Below are the code and all the weights of a small trained network. Each question names an input and a class and asks about switching units off, where a switched-off unit gives its printed mean instead of its output.

import numpy as np


def w(rows, s, z=0):
    codes = np.array(rows[::2]) - 128.0
    scale = np.full(codes.shape[1], s)
    scale[-1] = z or s
    return codes * scale


def f(y):
    return np.maximum(y, 0)


def log_softmax(a):
    a = a - a.max(-1, keepdims=True)
    return a - np.log(np.exp(a).sum(-1, keepdims=True))


def net(x, mask):
    res = np.array(x, float).reshape(1, 6) / 4 @ E
    y = f(res @ A[0][:, :-1].T + A[0][:, -1])
    res = res + np.where(mask, y, B[0][:, -1]) @ B[0][:, :-1]
    return log_softmax(res[-1] @ U[:, :-1].T + U[:, -1])


A, B = {}, {}
E = w([
[131,133,131,132],'x0',
[250,204,130,17],'x1',
[108,98,103,100],'x2',
[148,157,152,155],'x3',
[42,195,216,28],'x4',
[138,38,249,74],'x5',
],0.011)
A[0] = w([
[209,113,85,91,186],'N0',
[202,90,180,75,140],'N1',
[121,87,227,200,171],'N2',
[60,150,132,150,220],'N3',
[95,62,144,185,203],'N4',
[152,209,138,80,141],'N5',
[231,57,127,98,182],'N6',
[161,93,93,177,234],'N7',
[127,77,152,116,137],'N8',
[94,101,113,249,230],'N9',
[116,164,184,55,150],'N10',
[142,192,90,108,168],'N11',
[163,48,253,139,205],'N12',
[211,88,157,90,114],'N13',
[181,151,119,175,180],'N14',
[213,59,82,166,253],'N15',
[175,63,145,150,160],'N16',
[75,91,169,99,161],'N17',
[51,170,122,163,176],'N18',
[142,147,48,100,152],'N19',
],0.012,0.0066)
B[0] = w([
[225,207,161,163,196],'N0',
[173,71,199,121,201],'N1',
[79,82,132,151,214],'N2',
[1,199,90,120,200],'N3',
[61,65,74,147,219],'N4',
[161,117,109,45,204],'N5',
[210,96,210,181,199],'N6',
[168,127,47,210,200],'N7',
[127,115,175,171,167],'N8',
[102,138,74,179,249],'N9',
[116,95,151,35,218],'N10',
[198,194,79,39,186],'N11',
[73,44,181,123,247],'N12',
[162,128,220,155,183],'N13',
[161,130,95,152,180],'N14',
[212,134,139,205,222],'N15',
[176,85,129,190,175],'N16',
[75,120,153,113,200],'N17',
[48,233,119,126,197],'N18',
[176,155,96,106,180],'N19',
],0.009,0.017)
U = w([
[143,114,35,211,231],'0',
[224,149,83,155,91],'1',
[62,202,118,135,223],'2',
[164,160,91,55,180],'3',
[131,9,108,214,98],'4',
[189,104,198,196,30],'5',
[59,83,175,144,111],'6',
[151,82,183,85,3],'7',
],0.012,0.0021)

Each question gives the input, the list of numbers given to net, and the class t.
The units are the neurons (one row each of A and B). Each row of codes is followed by its name. A weight is (code - 128) times the scale printed after its matrix; where a second scale follows, it is the last column's (A, B and U).
mask holds one flag per neuron, in row order. A switched-off neuron (its flag False) gives its mean, the last column of its row in B, instead of its output. The means were averaged over made-up inputs and are rounded, as every weight is.
A unit's drop is (log p(t) with every unit on - log p(t) with that unit switched off) / (log p(t) with every unit on - log p(t) with every unit switched off).
unit that matters most: the unit with the biggest drop
top k neurons: the k neurons with the biggest drops, biggest first
drop when u is switched off: that unit's drop, to one decimal
input [4,1,-2,3,3,-8], class 3: unit that matters most	N11
input [-8,3,-3,1,2,6], class 7: top 2 neurons	[N10, N15]
input [-5,-6,-1,3,1,7], class 6: top 3 neurons	[N15, N17, N7]
input [7,6,4,3,-8,1], class 5: top 3 neurons	[N6, N13, N1]
input [4,5,-6,1,1,3], class 7: top 3 neurons	[N15, N10, N5]
input [4,6,0,-6,1,-2], class 3: top 3 neurons	[N15, N7, N5]
input [-8,-7,-8,1,-7,0], class 0: top 2 neurons	[N9, N7]
input [-4,0,4,-4,8,-2], class 2: top 2 neurons	[N3, N18]
input [1,7,1,-8,-6,1], class 5: top 2 neurons	[N6, N13]
input [6,7,1,-8,-4,1], class 5: top 4 neurons	[N6, N13, N1, N9]
input [6,1,-2,-2,-4,-4], class 1: drop when N3 is switched off	0.1
input [0,-5,5,-7,-6,0], class 0: drop when N3 is switched off	0.0
input [6,8,-5,-1,3,-1], class 3: drop when N12 is switched off	0.1
input [-6,3,-7,-1,0,-6], class 1: unit that matters most	N10
